Below is a small trained network, with its code and all its weights. Each question gives an input and a target symbol and asks what happens when units are switched off, that is, made to give their printed mean instead of their output.

import numpy as np


def w(rows, s, z=0):
    codes = np.array(rows[::2]) - 128.0
    scale = np.full(codes.shape[1], s)
    scale[-1] = z or s
    return codes * scale


def norm(h):
    return h / np.sqrt((h * h).mean(-1, keepdims=True) + 1e-5)


def f(y):
    return np.maximum(y, 0)


def softmax(a):
    e = np.exp(a - a.max(-1, keepdims=True))
    return e / e.sum(-1, keepdims=True)


def log_softmax(a):
    a = a - a.max(-1, keepdims=True)
    return a - np.log(np.exp(a).sum(-1, keepdims=True))


def net(x, mask):
    ids = ['ΓΘΞαβδηλμπφψ'.index(c) for c in x.split()]
    T = len(ids)
    res = E[ids] + P[:T]
    u = 0
    for l in range(3):
        r = norm(res)
        for j in range(2):
            rows = slice(2 * j, 2 * j + 2)
            q, k, v = (r @ M[l][rows].T for M in (Q, K, V))
            z = softmax(np.where(np.tri(T) > 0, q @ k.T / 2**0.5, -1e9)) @ v
            o = O[l][rows]
            res = res + np.where(mask[u + j], z, o[:, -1]) @ o[:, :-1]
        u += 2
        y = f(norm(res) @ A[l][:, :-1].T + A[l][:, -1])
        res = res + np.where(mask[u : u + 4], y, B[l][:, -1]) @ B[l][:, :-1]
        u += 4
    return log_softmax(norm(res)[-1] @ U[:, :-1].T + U[:, -1])


Q, K, V, O, A, B = {}, {}, {}, {}, {}, {}
E = w([
[91,111,130,155,134,142,147,103,156],'Γ',
[204,134,169,138,142,100,114,81,99],'Θ',
[80,104,108,124,114,144,136,91,135],'Ξ',
[112,205,88,52,241,145,93,178,18],'α',
[181,74,235,104,202,236,8,196,173],'β',
[173,128,106,201,103,183,19,165,119],'δ',
[140,133,143,62,119,79,112,172,150],'η',
[85,114,94,136,116,125,140,111,124],'λ',
[80,112,105,113,80,134,127,87,124],'μ',
[80,139,112,141,104,135,142,103,141],'π',
[213,149,162,47,32,184,148,154,123],'φ',
[250,161,69,108,122,99,107,114,205],'ψ',
],0.0026)
P = w([
[192,92,82,146,150,134,199,204,101],'0',
[85,196,146,53,60,166,16,41,143],'1',
[80,173,158,53,94,175,42,29,135],'2',
[106,191,125,68,74,158,1,29,137],'3',
[88,183,135,46,88,169,16,38,110],'4',
[95,171,144,42,95,179,17,32,147],'5',
],0.00078)
Q[0] = w([
[40,83,20,210,154,74,212,160,121],'0.h0',
[9,100,53,135,98,218,146,1,197],'0.h0',
[253,181,228,80,193,120,1,197,165],'0.h1',
[34,87,86,115,84,156,96,9,181],'0.h1',
],0.0049)
K[0] = w([
[117,46,165,203,69,94,184,83,224],'0.h0',
[182,15,78,226,148,114,248,253,126],'0.h0',
[81,244,108,22,252,160,58,176,48],'0.h1',
[180,49,79,239,91,143,219,142,84],'0.h1',
],0.0049)
V[0] = w([
[106,143,110,55,180,145,105,134,30],'0.h0',
[164,161,99,84,44,117,110,108,105],'0.h0',
[80,196,64,120,180,154,162,156,67],'0.h1',
[113,102,196,150,3,145,132,90,225],'0.h1',
],0.0034)
O[0] = w([
[5,152,36,154,222,151,70,114,110,252],'0.h0',
[62,98,164,120,116,149,156,123,51,209],'0.h0',
[129,182,99,99,236,151,92,93,44,142],'0.h1',
[180,38,141,186,66,30,150,162,169,15],'0.h1',
],0.003,0.0017)
A[0] = w([
[186,81,169,140,124,54,130,124,112,81],'0.n0',
[219,127,206,151,160,76,157,22,2,4],'0.n1',
[103,144,70,71,70,136,116,127,135,113],'0.n2',
[156,99,165,88,115,147,141,87,58,75],'0.n3',
],0.0036,0.002)
B[0] = w([
[117,245,159,103,202,167,66,104,86,224],'0.n0',
[175,170,239,252,179,11,72,108,119,255],'0.n1',
[138,97,181,198,198,135,190,127,177,183],'0.n2',
[180,162,195,192,138,75,109,160,122,195],'0.n3',
],0.0024,0.0027)
Q[1] = w([
[126,50,2,150,94,37,115,136,197],'1.h0',
[16,72,182,194,91,94,201,26,206],'1.h0',
[78,84,113,165,113,182,75,21,170],'1.h1',
[111,162,126,136,138,184,130,66,156],'1.h1',
],0.0043)
K[1] = w([
[149,55,101,98,186,169,128,254,169],'1.h0',
[128,121,151,91,146,112,249,160,156],'1.h0',
[98,88,79,157,64,152,209,53,150],'1.h1',
[108,109,86,164,148,159,156,104,142],'1.h1',
],0.0046)
V[1] = w([
[188,65,91,169,60,141,51,51,115],'1.h0',
[72,139,141,171,96,35,235,51,151],'1.h0',
[136,110,94,143,94,125,104,8,132],'1.h1',
[191,162,138,139,81,124,172,173,55],'1.h1',
],0.0017)
O[1] = w([
[104,170,68,251,122,174,169,92,107,148],'1.h0',
[139,100,127,64,165,197,64,59,155,131],'1.h0',
[132,161,162,113,156,140,169,195,172,249],'1.h1',
[131,143,51,131,192,125,124,104,140,6],'1.h1',
],0.0021,0.00024)
A[1] = w([
[24,111,32,160,150,89,60,159,147,2],'1.n0',
[252,218,54,68,141,136,120,120,190,141],'1.n1',
[100,108,138,76,161,151,189,120,153,102],'1.n2',
[71,104,136,23,124,74,99,224,157,90],'1.n3',
],0.003,0.0038)
B[1] = w([
[123,11,83,255,191,27,70,106,218,139],'1.n0',
[115,114,72,53,56,70,67,48,128,253],'1.n1',
[166,151,135,183,104,147,129,100,159,158],'1.n2',
[114,74,149,81,197,52,175,100,157,171],'1.n3',
],0.0032,0.0015)
Q[2] = w([
[33,130,119,175,134,246,208,30,151],'2.h0',
[91,31,119,157,43,69,202,73,174],'2.h0',
[213,177,51,43,195,96,54,238,74],'2.h1',
[254,95,149,61,96,46,16,243,103],'2.h1',
],0.005)
K[2] = w([
[151,89,61,174,123,229,253,124,92],'2.h0',
[233,57,91,71,140,127,165,217,118],'2.h0',
[27,159,143,95,104,203,28,49,198],'2.h1',
[80,159,230,49,88,136,16,154,236],'2.h1',
],0.0044)
V[2] = w([
[236,134,88,144,201,208,220,99,187],'2.h0',
[29,121,166,108,107,173,36,148,183],'2.h0',
[21,25,100,199,103,202,42,83,120],'2.h1',
[78,71,174,160,134,59,212,5,137],'2.h1',
],0.0018)
O[2] = w([
[86,148,135,203,6,144,9,219,97,9],'2.h0',
[101,240,107,146,169,144,219,110,156,202],'2.h0',
[254,33,76,102,239,178,144,153,90,3],'2.h1',
[184,199,64,201,78,145,231,81,90,204],'2.h1',
],0.0018,0.00056)
A[2] = w([
[131,35,178,140,51,104,204,171,212,25],'2.n0',
[194,67,180,62,114,24,129,196,113,88],'2.n1',
[128,128,142,159,85,158,64,45,151,254],'2.n2',
[174,126,163,185,6,92,146,143,144,6],'2.n3',
],0.0024,0.00087)
B[2] = w([
[153,176,129,47,240,109,99,151,68,182],'2.n0',
[98,166,150,117,142,224,237,3,173,178],'2.n1',
[182,101,84,141,83,122,123,220,99,252],'2.n2',
[130,177,40,73,179,162,164,189,67,193],'2.n3',
],0.0022,0.0026)
U = w([
[156,227,24,161,163,42,203,245,193,65],'Γ',
[213,203,243,237,137,27,64,67,70,195],'Θ',
[45,18,28,236,189,48,56,127,221,78],'Ξ',
[63,216,58,53,236,227,37,78,45,198],'α',
[194,38,225,78,175,225,29,219,232,95],'β',
[210,103,20,232,19,212,35,244,49,67],'δ',
[65,79,203,19,221,36,243,55,220,36],'η',
[2,42,166,81,30,61,83,192,22,149],'λ',
[28,206,156,205,29,226,196,66,225,173],'μ',
[196,10,72,190,142,186,238,29,57,2],'π',
[234,207,183,9,50,197,240,193,33,44],'φ',
[222,121,24,35,20,52,43,29,216,164],'ψ',
],0.0057,0.0014)

Each question gives the input, a string of symbols that net reads in full, and the target symbol t.
The units are the heads (2 rows each of Q, K, V and O) and the neurons (one row each of A and B). Each row of codes is followed by its name. A weight is (code - 128) times the scale printed after its matrix; where a second scale follows, it is the last column's (O, A, B and U).
mask holds one flag per unit, layer by layer, with each layer's heads first. A switched-off unit (its flag False) gives its mean, the last column of its rows in O or B, instead of its output. The means were averaged over made-up inputs and are rounded, as every weight is.
A unit's drop is (log p(t) with every unit on - log p(t) with that unit switched off) / (log p(t) with every unit on - log p(t) with every unit switched off).
The circuit of an input: a set's keep is (log p(t) with only the set's units on - log p(t) with every unit switched off) / (log p(t) with every unit on - log p(t) with every unit switched off). Starting from the 12 units with the biggest drops (on a tie, the unit counted first), units are removed one at a time, each time the one whose removal leaves the highest keep (on an exact tie, the one counted first), for as long as the keep stays at least 0.8.
circuit, biggest first: the units of the circuit, biggest drop first
top k neurons in layer l: the k neurons of layer l with the biggest drops, biggest first
which heads matter: for each layer, one digit per head in row order, 1 if its drop is at least 0.15 and else 0, layers parted by /
drop when u is switched off: that unit's drop, to one decimal
input Θ Γ Θ ψ ψ, target ψ: circuit, biggest first => (1.n1)
input α β π, target Ξ: circuit, biggest first => (0.h0; 0.h1)
input α Γ Θ Θ Ξ, target Ξ: circuit, biggest first => (0.h0; 0.h1)
input μ Θ π, target π: which heads matter => 01 / 00 / 01
input μ φ μ Γ, target π: circuit, biggest first => (2.h1; 0.h1; 0.n1)
input φ Θ Θ β Γ Γ, target λ: which heads matter => 11 / 00 / 00
input Γ λ Θ Θ π, target ψ: which heads matter => 10 / 00 / 00
input Ξ Θ λ, target δ: which heads matter => 10 / 00 / 10
input η β Θ Γ μ, target η: which heads matter => 01 / 10 / 00
input π Ξ Γ Θ Γ, target Θ: which heads matter => 11 / 00 / 00
input π Θ Θ δ φ μ, target Θ: circuit, biggest first => (0.h0; 0.h1)
input α π μ, target Ξ: which heads matter => 10 / 00 / 00
input α α Θ λ, target Ξ: which heads matter => 00 / 00 / 00
input β φ Γ λ, target Γ: which heads matter => 11 / 00 / 00
input α φ η Γ, target Ξ: which heads matter => 10 / 00 / 00
input Θ α Θ η π φ, target α: circuit, biggest first => (0.h0)
input Θ Θ η λ, target μ: which heads matter => 00 / 00 / 00
input β Θ β Γ, target Γ: which heads matter => 01 / 00 / 00
input Ξ Θ Θ ψ Θ Γ, target δ: which heads matter => 10 / 00 / 10
input Θ δ η α α μ, target μ: top neuron in layer 0 => (0.n2)
input Θ φ β Θ δ, target δ: drop when 0.h1 is switched off => 0.2
input Γ Θ Θ Θ α ψ, target α: drop when 0.h1 is switched off => 1.3
input ψ Θ α Θ λ Θ, target α: drop when 0.h1 is switched off => 0.3
input Θ α Γ, target μ: drop when 2.n2 is switched off => 0.0
